Below is a small trained network, with its code and all its weights. Each question gives an input and a class and asks what happens when units are switched off, that is, made to give their printed mean instead of their output.

import numpy as np


def w(rows, s, z=0):
    codes = np.array(rows[::2]) - 128.0
    scale = np.full(codes.shape[1], s)
    scale[-1] = z or s
    return codes * scale


def f(y):
    return np.maximum(y, 0)


def log_softmax(a):
    a = a - a.max(-1, keepdims=True)
    return a - np.log(np.exp(a).sum(-1, keepdims=True))


def net(x, mask):
    res = np.array(x, float).reshape(1, 3) / 4 @ E
    y = f(res @ A[0][:, :-1].T + A[0][:, -1])
    res = res + np.where(mask, y, B[0][:, -1]) @ B[0][:, :-1]
    return log_softmax(res[-1] @ U[:, :-1].T + U[:, -1])


A, B = {}, {}
E = w([
[87,120,121,122,92,182,200,3],'x0',
[199,126,151,131,105,155,115,91],'x1',
[202,125,143,124,103,156,104,86],'x2',
],0.014)
A[0] = w([
[93,99,184,99,9,181,137,76,7],'N0',
[140,142,67,140,103,102,142,123,87],'N1',
[119,128,141,120,154,100,84,194,199],'N2',
[254,147,177,138,116,141,93,200,74],'N3',
[42,169,54,88,149,116,154,60,90],'N4',
[103,104,146,133,44,201,152,89,169],'N5',
[146,158,113,183,164,32,80,252,64],'N6',
[40,102,81,123,55,157,216,133,105],'N7',
],0.0089,0.011)
B[0] = w([
[225,162,147,254,136,137,87,144,177],'N0',
[118,173,128,90,111,125,123,144,128],'N1',
[210,162,36,216,142,165,110,62,231],'N2',
[119,81,198,115,227,45,67,165,196],'N3',
[111,131,184,62,191,112,138,138,203],'N4',
[74,149,139,114,117,137,236,126,236],'N5',
[99,120,80,79,44,158,203,83,245],'N6',
[147,67,136,66,121,85,104,208,215],'N7',
],0.0097,0.013)
U = w([
[42,89,74,82,79,215,228,109,156],'0',
[221,116,112,224,120,229,94,89,209],'1',
[80,38,254,53,222,72,63,223,2],'2',
],0.0071,0.0046)

Each question gives the input, the list of numbers given to net, and the class t.
The units are the neurons (one row each of A and B). Each row of codes is followed by its name. A weight is (code - 128) times the scale printed after its matrix; where a second scale follows, it is the last column's (A, B and U).
mask holds one flag per neuron, in row order. A switched-off neuron (its flag False) gives its mean, the last column of its row in B, instead of its output. The means were averaged over made-up inputs and are rounded, as every weight is.
A unit's drop is (log p(t) with every unit on - log p(t) with that unit switched off) / (log p(t) with every unit on - log p(t) with every unit switched off).
The circuit of an input: a set's keep is (log p(t) with only the set's units on - log p(t) with every unit switched off) / (log p(t) with every unit on - log p(t) with every unit switched off). Starting from all 8 units, units are removed one at a time, each time the one whose removal leaves the highest keep (on an exact tie, the one counted first), for as long as the keep stays at least 0.8.
units of the circuit, in order: the units of the circuit, biggest drop first
top k neurons: the k neurons with the biggest drops, biggest first
drop of u: that unit's drop, to one decimal
input [-5,-3,-5], class 0: top 2 neurons => (N6; N0)
input [1,-5,-2], class 2: units of the circuit, in order => (N6)
input [0,5,-5], class 1: units of the circuit, in order => (N6; N7)
input [-5,-8,2], class 1: top 4 neurons => (N2; N5; N4; N7)
input [-3,3,-6], class 1: top 4 neurons => (N5; N2; N4; N7)
input [-4,5,-4], class 1: top 2 neurons => (N2; N5)
input [-8,5,-1], class 1: top 3 neurons => (N2; N6; N7)
input [0,8,2], class 2: units of the circuit, in order => (N2; N3)
input [-7,5,4], class 2: top 2 neurons => (N3; N0)
input [-4,0,-3], class 0: top 3 neurons => (N6; N0; N3)
input [-5,5,-5], class 1: top 2 neurons => (N2; N5)
input [1,-6,0], class 2: top 2 neurons => (N6; N5)
input [-8,8,-5], class 1: top 2 neurons => (N2; N6)
input [-8,-4,-2], class 0: top 2 neurons => (N6; N0)
input [6,-5,-2], class 2: drop of N7 => 0.3
input [-5,2,-3], class 1: drop of N2 => 0.6
input [-7,-3,2], class 1: drop of N1 => 0.0
input [-5,5,6], class 2: top neuron => (N3)
